[ -3  13  -1   0 -20   3  -9  -5  -8 -12 -15 -36  -1  -2 -11   4 -30   6
  -2  -7  -2   1  11  -6   5  14   2   0   0  -7   0  -6  -3   4  11  24
  17   2 -38  32  10   6 -12  19 -11 -10  -5 -15  -3   8  -6 -17   5  15
   5 -15 -24   1 -11]  9
[ -3 -17   3   1  -5   4   3  11  -5 -10  23 -23  -7  -9  28   2 -12  14
   0 -12  -4  -5 -25   2  -8   4   5  -5  23  10 -36 -10  10  -4   8   4
  26  34 -21   5  20  11 -12  -6 -10  -3   8  -6   0   3 -13 -26 -17  12
  12  -7 -24 -15  20]  1
[ -7  -2   1   1  16   0   0  -6 -22  -7   8 -30  -4  -3  -7   4 -33  -1
  -1 -11  -2  10  14  -7   4   3   4  26   2   5   9   0  -4   1   0   5
  25  -5 -24  17   5   2 -12   2  -6 -14   6 -10  -6   7   7 -18   4  14
   4  -8  -2  -2   0]  17
[ -2 -24   2   1   3   3   6  14   3  -9  33 -12 -10 -10  34  -1  -5  -7
  -2 -13  -2  -6 -21   6 -14  -1   7   0  27  13 -41  -5  18  -4   4  -8
  30  25 -22   1  17  12  -8 -11  -8  -5  13  -2   3   1 -12 -34 -24   7
  16   0 -20  -9  23]  2
[ -1  13   1   1 -26   4  -7   5 -12  -5   4 -42  -6   4   3  11   7   6
  -3 -11  -5  -7  -2  -6  -5  14   2  -7   9   9  -9  -4   1   4  10  14
  22  15 -33  22  24   1 -20   4  -8  -9   5 -10  -1  -2  -6 -29   3  14
  10  -6 -18 -12 -23]  7
[  3   6   1   1 -24   5  -3   0   1 -14   1 -35   2 -11  22   9   4  13
  -4 -10   0 -20   6  -1  -5  15   1 -11  15   7 -23  -6  -2   9  10  18
  17  37 -24   3  17  10 -18  -4 -15   2   2 -15  -5   7  -8 -19 -10  20
  11  -7 -16  -7  12]  3
[ -9 -39   0   1  38   1   7  17 -22   1  27 -15 -18  -2  -1  -9 -40 -19
   1 -17  -1  25 -11  -2   0 -11  10  27  15  11 -31   7  31 -12  -9 -26
  36 -24 -14   9   9   4  -4   2 -10 -14  17   2   1  -2   4 -43 -27   1
  10  -8 -22  -4  28]  15
[  1   1   1   3 -10   4 -11   5  -7  -1 -20 -25  -9   4  -1   2 -31  -1
  -2  -7  -3   5  -2  -5   6   8   7  10   5  -4 -14   0   3   3   9  10
  19  -5 -35  28  13   7 -18   2 -10 -11   4 -13  -1   8  -3 -10   9  12
   9 -14 -19  -1  -3]  9
[ -2  -6   2  -2  -9   4   0   8   1  -8   9 -24  -6 -17  29   4  -2   4
  -3 -11   3  -7  -8  -1  -9   5   4   2  23   6 -31  -8  13  -1   6   5
  22  19 -28   4  16   5 -20   2  -9  -3   9  -9  -3  -3 -13 -32 -14  14
  14   1 -31  -9  18]  4
[ -3  -6   1   1  18   1   0  -1 -19  -7   3 -32  -6   5 -13   1 -41   0
  -1 -12  -2  13  12  -5   5   3   4  13   2   9 -13   2  10  -1  -2  -1
  24  -6 -28  15  13   4 -12   6  -1  -5  10  -8  -2   7   5 -23   0  12
   5  -7 -18  -3   4]  16
[  3  -9   1   0  -9   4   2  12   5 -13  25 -32  -4 -10  27   4  -9   1
  -1  -9  -1 -12 -15   2 -14   4   5  -6  20  12 -37  -8   7  -1   7   2
  24  35 -26   3  23  10  -5  -8 -10  -6   9  -8  -1   3 -13 -27 -16  13
  11  -1 -22 -12  20]  0
[ -2 -19   1   6 -14   3   0  11 -10  -4  10 -20  -6 -11  20   4  -6   5
  -6 -13   2  -7  -6   0 -13   3   6  -1  -6   4 -37  -4   8  -2   4   3
  16  20 -13   8  12  12 -13   2  -5  -2   9   2  -2  -3  -5 -24 -14  12
  13  -6 -22 -22  10]  6
[-10 -14   1   2  22   0   3   4 -23  -2  15 -17  -5  -9  -4   1 -39  -8
   1 -12  -2  14   2  -4   1  -4   7  29   4   7 -10   1  -2  -2  -1  -9
  34 -12 -27  12  -4   1  -9   3 -10 -11  14  -5  -3   3   3 -16  -5  11
   3  -7 -13   0   9]  20
[  0  -1   2   3 -12   4  -1   6 -10 -11   3 -27  -5 -22   7   9 -15  -1
  -2 -11  -3  -4 -14  -6  -6   9   1  10  13   7 -35  -3   6   1   9   1
  27  16 -31  10  25  -4 -15   5  -9  -9   7  -3   2   5 -15 -24  -7   5
  15 -11 -22  -4  -2]  7
[-11  -5   1   2  23   2  -1  -8 -19  -7   8 -23  -5  -6  -6   5 -45  -2
  -1 -13  -2  14  13  -7   4   4   3  20   2   6   9   1  -3  -1  -1   2
  24  -6 -25  15   7  -1 -11   3 -10 -11   8 -10  -6   8   3 -18  -1  14
   5  -9 -16   2   5]  20
[-11 -16   0   1   0   6   1  11 -10 -10 -15 -23  -9  -9  -1   3 -10   4
   0 -12  -2   0  -3   1  -4   2   5   7  16   2 -25  -1  26  -2  13  -1
 -63  -9 -41  29   4   5 -12   6 -11 -24  11   1   0 -15  -2 -20  -3   8
   8  -6 -26  -3   9]  9
[ -6   4  -1   2  -8   7  -3   6 -13 -12   5  -8 -13 -11  19  12  -1   5
  -2 -10  -3  -4  -8  -4  -3   7   3  -6  15   7 -24  -8   6   3   7  11
  29  14 -24  13  14   5 -21  -5  -3  -6   6 -10  -1   2  -2 -34  -5  10
  12 -12 -34  -2  -5]  7
[ -2 -14   2   1 -16   4  -1   6  -9 -12   2 -29  -6  -8  29   6 -19  16
  -3  -9  -2  -4  -5  -5  -9  10   3   1  20   6 -23 -11   9   0   8  10
  23  25 -30   9  19  10 -24   1 -10  -3   7  -8  -4   0  -8 -22 -17  11
  15  -7 -18 -10   7]  5
[ -5   6   0   1   7   4  -6  -4 -15 -11  -8 -34  -1  -4 -17  14 -35   4
   0 -12  -9   0  27  -9   8  10   1   7  -1  -4  -2  -2   0  -1   2  14
  19  -5 -27  19  15   8 -10   8 -16  -8   4 -21  -5  13   3 -19   6  17
   4 -22 -18   2  -3]  13
[ -5 -22   1  -1  -3   5   3  15   9 -10  20 -23 -12 -10  37   0  -9  -7
  -2 -15  -2  -9 -14   4 -10  -1   8  -4  26  18 -50  -6  16  -5   4 -10
  26  32 -14   2  22  14  -9 -13 -15 -12  11   1   0   5  -9 -25 -10   9
  12   7 -25  -8  39]  0
[ -7   3  -3  -1  12   6  -3   6 -15 -12  -3 -21  -7  -6  -4   7 -28   0
  -2  -9  -6   7   4  -4   6   5   7  19   7   6 -10   0   8   1  -1   9
  24  -5 -30  17  14   2  -8  12 -19 -16   2  -9  -6  13  -3 -27  -1  13
  11 -21 -19  -3   5]  11
[ -1  -5  -6   2  -7   6   2  16  -8  -5   3 -17  -8 -32  16   3  -8  -2
  -2 -20   0  -5 -11  -3 -12   4   5   6  17   2 -27  -4  10  -1   6   2
  25  18 -27   7  21   3 -17   3 -10  -9  19   0  -2   4 -18 -20 -18   8
  13  -7 -29  -6   5]  7
[ -3   6   1   4 -16   6  -4   0  -6  -5  -2 -61  -1  -8   5   8 -12   7
  -3 -17  -2  -8   3  -3  -4  12   3   1   8   1 -20  -4  11   0   9  11
  22   3 -40  18  15   8 -14   6  -9 -14   2  -1  -1  -6  -2 -17   4  10
  11  -6 -18 -17 -17]  8
[ -1   6   2   2   4   1  -2  -8 -22 -13  -1 -33  -3 -11 -11   8 -29   5
  -1  -3  -3   7  19  -9   3   9   3  33  -6   5  20   0  -3   2   3  15
  22  -2 -28  20  11   7 -12   3 -10  -4   8 -14  -4   6  10 -19   5  14
   4 -15  -7  -6  -2]  20
[-13 -13   1   2  27   0   1   0 -20  -7  19 -12  -9 -11   3   3 -39  -6
   0 -12  -2  15   5  -5   3  -3   5  22   6  11   6   3   6  -4  -1  -6
  30 -13 -23  11   9   1 -15   4 -11 -13  10  -4  -4   3   3 -28  -9   5
   5  -6 -16  -2  11]  15
[ -1  -5   2   1  -8   4   0  13  -2  -8  13 -25  -1 -11  29   6 -12   3
  -2 -10   0 -15  -9   1  -8  11   5  -4  18  13 -44  -6   6  -2   6   2
  22  32 -23   9  19  11 -13 -13 -13   1   6 -10  -3   5  -5 -33 -12  13
  10   3 -21  -6  21]  4
[ -3 -25   4   2  -3   2   0  12 -10  -6  13 -19  -8  -9  39   9 -19   2
  -3 -14   3  -3 -26  -1  -8   8   6  -4  22  12 -27  -6  13  -4   4  -2
  34  22 -31   6  11  11 -13  -6 -17  -2  11  -3  -3  -7 -24 -31 -14  10
  13  -9 -20 -13  11]  3
[ -1   5   0   1  17   4   2   4 -13 -12 -13 -23  -5 -11   8   5 -36  -3
  -3 -11  -5   6  -6  -3  -2   4   8  16  11   7  -8   2   7  -2   6   3
  27 -11 -39  13  13   5 -14  13 -23 -15   9  -8  -9   5  -4 -20   1  13
  10 -19 -19  -5  -2]  10
[ -1  -8   3  -2 -11   5   0   9   1 -10  17 -34  -5  -9  38   6 -18   1
  -2  -7   2 -13  -2   3 -11   2   6  -7  18  13 -41 -10   5   0   8   5
  24  35 -32   6  16   9 -11 -10 -15  -1   6  -9  -3   5 -12 -23 -15  13
  11   3 -25  -9  15]  0
[ -3  -8   1   1  19   0   2   2 -26  -7   2 -25  -6   0   0   2 -29  -5
  -1 -13  -1  18   8  -4   4   1   6  27   4   7 -13   1  12  -3  -2  -3
  28  -7 -24  15  15   6  -9   2 -11  -8  10  -9  -5   9  -5 -23  -4   9
   9  -8 -19  -6  11]  16
[ -2  -5   1  -1 -13   7   1   8   5 -17   9 -25  -5  -8  30   4 -17   0
  -2 -12  -1 -15  -1   3  -7   4   4  -9  18  13 -41  -8   7   0   9   4
  25  39 -23   5  15  13 -12 -14 -10  -1   6  -7  -1   7 -10 -29  -1  13
  12   5 -18  -8  30]  1
[  2  -6   0  -2  12   0   0   8 -20  -8  12 -42 -11  -2  -8   4 -24 -13
   1 -13  -2   8   2  -6   3   2   5  16   5   8  -6   4   9  -4  -1  -5
  24  -5 -21  23  12   1  -8   3  -9  -7   8 -10  -3   3   8 -24   2  11
  12 -10 -21   0   9]  14
[ -5  -3   1   0  17   3  -1  -6 -27 -16   6 -25  -5  -4 -11   3 -38  -2
  -1 -11  -2  13  11  -6   3   5   5  18   3   6   5   1  10  -2   0   2
  24   4 -26  15  13   5  -9   7  -9 -15   7 -12  -7   7  -5 -22  -3  13
   3 -13 -20   2   6]  15
[ -1 -10   1  -2 -11   8  -1  14   1  -5  20 -22  -1 -10  30   4  -5   2
  -2 -10   3  -7  -9   1  -9   4   4  -2  19  15 -22  -5  14   0   6   6
  20  26 -21  18  19   9 -13 -18  -8  -8   8 -11  -3   4 -13 -25 -15  14
  10   0 -18 -10  10]  4
[ -3   1   0   1   5   4  -5  14 -11  -6  -9 -31 -13 -14  15  -6 -23 -19
  -1 -11  -2  11   1  -1  -2  -2   4   2  21  10 -18  -1  14  -2   2  -5
  30 -10 -22  24  14   2  -5   6  -9 -12  10  -5  -2   2  -5 -32  -7   9
  12 -12 -10  -6  10]  9
[ -3 -13   1  -1  11   0  -2   5 -16  -6 -10 -39  -9  -3 -11   1 -30  -3
   0 -10  -3  15  -2  -5   0   1   6  16   4   7  -5   3  14  -5  -4  -3
  29  -4 -26  18  11   4 -12   3 -10  -8   7  -4  -2   1   2 -27  -2   9
   4 -13 -16   2   9]  12
[ -2  -4  -2   1 -11   3   1   9   1 -16  10 -10  -7 -12   9   6 -21  -1
  -2 -19   2  -1  -7  -3  -4   5   7   5  20   9 -27  -8  14  -2   5  -5
  29   7 -28   9  24   6 -14   3  -8  -8  15   9  -4   4  -7 -25 -14   7
  18 -11 -34  -5   6]  6
[ -3  -4   1   1 -13   3   0   6  -9  -8   7 -27  -6 -10  33   3   1  -1
  -2 -12  -2  -3 -14  -4 -10   8  -2   1  15   7 -30  -3  10   0   5  -3
  29  19 -26   9  17   4 -17   3  -9  -6   8  -8  -1  -2  -9 -36 -11   4
  17   0 -24   3   3]  6
[  1  -1   1   0 -13   4   1   8   6  -9  -1 -24  -4 -11  20   4   7   4
  -5  -9  -1  -8   4  -5  -5   9   3   6  14   3 -24  -6   3   1   9  10
  21  30 -32   6  16   4 -19  -4  -9  -1   5 -10  -4   4 -19 -30 -13   8
  14  -6 -36  -9  10]  6
[ -2 -18   1  -2  -5   4   0  12  -2  -7  19 -19  -3  -9  31   3 -11   4
  -2 -12   1  -7 -20   0 -10   4   6  -2  24  15 -32  -6  10  -2   3   2
  26  23 -23   7  19   6 -12 -13 -11  -9  14  -3  -2   3 -12 -21 -21  11
  15  -2 -27 -10  16]  3
[ -8   1   1   1  12   3  -7  -5 -11 -12   4 -27  -1  -8  15   4 -40   2
  -3 -10  -4  11   6 -10   2   6   4   9  -1   5   2   1   1   0   0   8
  25  -4 -37  24   9   5 -12   3 -10 -10   8 -18  -3   6  -5 -10   0  10
   2 -19  -6   4   2]  11
[  3  11  -2   0   9   3  -2   3 -10 -18  -8 -27  -6  -9   8   5 -28 -10
  -3  -8  -7   5   2  -6   1   5   7  12   5   4 -18   4   3   1   5   6
  24 -14 -39  13  13   3 -15   5 -23 -19   9 -11  -8  10  -6 -28  -1  16
  13 -16 -24  -5   2]  11
[  5  19   0   1 -11   5 -10  -6 -10 -19 -34 -38   0  -7 -16  16 -24  13
  -3  -5  -9  -1  16  -7  10  15   0  -3  -2   0   1   1  -7   5   9  26
  11   3 -34  27  15   5 -14   9 -18  -6  -7 -15  -6  13   2  -2  14  20
   9 -18 -16   1  -8]  11
[ -1  -2   2   0 -13   8  -2  11  -8  -8  18 -22  -8 -19  11  11  -7  -6
  -3 -15  -2   0  -7  -3  -4   6   1   3  13   5 -25  -2  20  -3   7  -1
  35   1 -36  23  14  -8 -10   9 -10  -9   9  -6   1   2  -9 -30  -6   8
  11  -7 -33  -8  -6]  8
[ -5   2   1   2  14   2   2  -5 -23 -11  -9 -27  -1   0 -17   7 -43   3
   1  -9  -4   9  19  -6   3   8   4  15   6   5   8  -2  -4   2   1  10
  26  -4 -31  16   8   3 -14   8 -17 -11   4 -10  -7   4  -6 -16   0  15
   0 -10 -16   3   0]  15
[ -7 -18   1   1  11   2   0  -3 -26  -5  -2 -23  -3   4 -16   4 -36  -1
  -1 -12  -4   7  17  -3   5   5   4  20   3   7   0   3   0   2   0   3
  26 -11 -30  14  14   6 -10   1  -7  -8   5  -9  -7  13   9 -24   2  12
   4  -9 -18   2   9]  17
[  6   4   1   1 -24   7  -3   1   4  -9   7 -45   2  -8  19   8  -2  13
  -3  -8   0 -13   1  -4  -8  13   4  -1   9   9 -30 -13  -1   4   9  17
   9  28 -27   5  18   6 -16  -3  -6  -2   2 -15  -4 -10  -6 -22  -8  16
  18  -3 -18  -8   2]  4
[ -1 -12   3   1  -7   5   0  10   5  -8  27 -21  -4  -8  31   4 -15  -1
  -3  -9  -2 -12 -10   2 -10   4   5  -3  21   7 -50  -6  11  -2   4   3
  25  21 -18   5  16   9  -4  -8  -6  -6   9  -7  -1 -10 -11 -34 -23  15
  16   0 -23  -5  13]  2
[  0  -2   1   2  -3   6   0  12 -17  -2 -12 -28  -9  -6   6   6 -27  -2
   1 -11  -1   5  -5  -2  -2   4   8  13   3   8 -15  -3   1  -1   0   2
  26 -10 -40  29  14  -2 -10  18 -10 -11   7 -10  -2   0  -9 -22  10   4
  13 -16 -17  -5   5]  10
[  2  -3   1   4 -25   3  -6   6  -7  -9  25 -22  -4  -2  27  14 -10   5
  -2 -14  -3  -4 -11  -5  -7  10   5  -4  13   9 -29  -6   9   0   7  -3
  31  19 -21  13  25   0 -19   1 -11  -8   7  -5  -4  -2  -7 -26  -9  11
  18  -8 -32  -6  -2]  6
[  8  14  -1   0 -11   0  -4  -4 -11 -16 -28 -34  -8   4  -7  10 -11   9
  -3 -11   1 -10  12  -8   0  14   4   2   2   6  -3  -3  -5   4  13  20
  19  -4 -43  34  15   2 -18   8  -6 -12   3  -8   2   1  -4 -25  13  10
  10 -19 -10  -5  -5]  8
[ -9   6   1   2   3   2  -4  -7 -12 -13   2 -24  -3  -8 -15   7 -41   8
   0 -10  -4   8  21 -10   5   9   2  12  -2   2  12   2   0   0   2  12
  16   0 -26  21   9   5  -9   1 -12  -8   4 -19  -4   8   6 -21   5  14
   5 -11 -14   3   7]  14
[  4  -1   1   0 -15   5  -1   5   8 -14  20 -28   3  -9  27   5  -1   6
  -2  -9  -1 -14  -8   1  -9   8   3 -10  16  10 -27  -9   3   1   9   8
  19  36 -23   5  14  10 -14 -12 -10  -4   2 -11  -2   5 -11 -19 -15  13
  10  -4 -17 -12  13]  1
[  0  -2   0   1  11   3  -3   0  -8  -7  -6 -21  -4  -5   0   6 -48   2
  -2  -9  -8  13  10  -5   9   2   2   9  10   5  -9   2   2  -1   2   4
  21 -13 -35  15  12   3 -13  10 -10 -13   6 -11  -3  13  -4 -20   1  17
  10 -12 -41  -6  -9]  12
[ -5 -23   1  -2  -2   3   5  23   8  -9  37 -16 -10 -12  43 -12 -10  -8
  -2 -16   2  -2 -31   7 -10  -4   8   3  23  23 -48  -5  19  -7   3 -13
  34  29 -23  -1   8   9 -12 -14  -7  -7  12  -2   2  -2 -10 -38 -25   6
  10  -3 -26 -13  32]  2
[ -1 -12   1   3 -17   4  -1   6 -10  -9   4 -18  -1  -6  27  24 -22   5
  -3 -19  -6 -10  -4   7 -11   8  -1  -1  16   6 -38 -11  10   4   7   5
  18  14 -24  15  19   4 -14 -11 -12  -3   8 -10  -2 -14  -5 -29  -7  14
  15  -6 -34  -5   9]  5
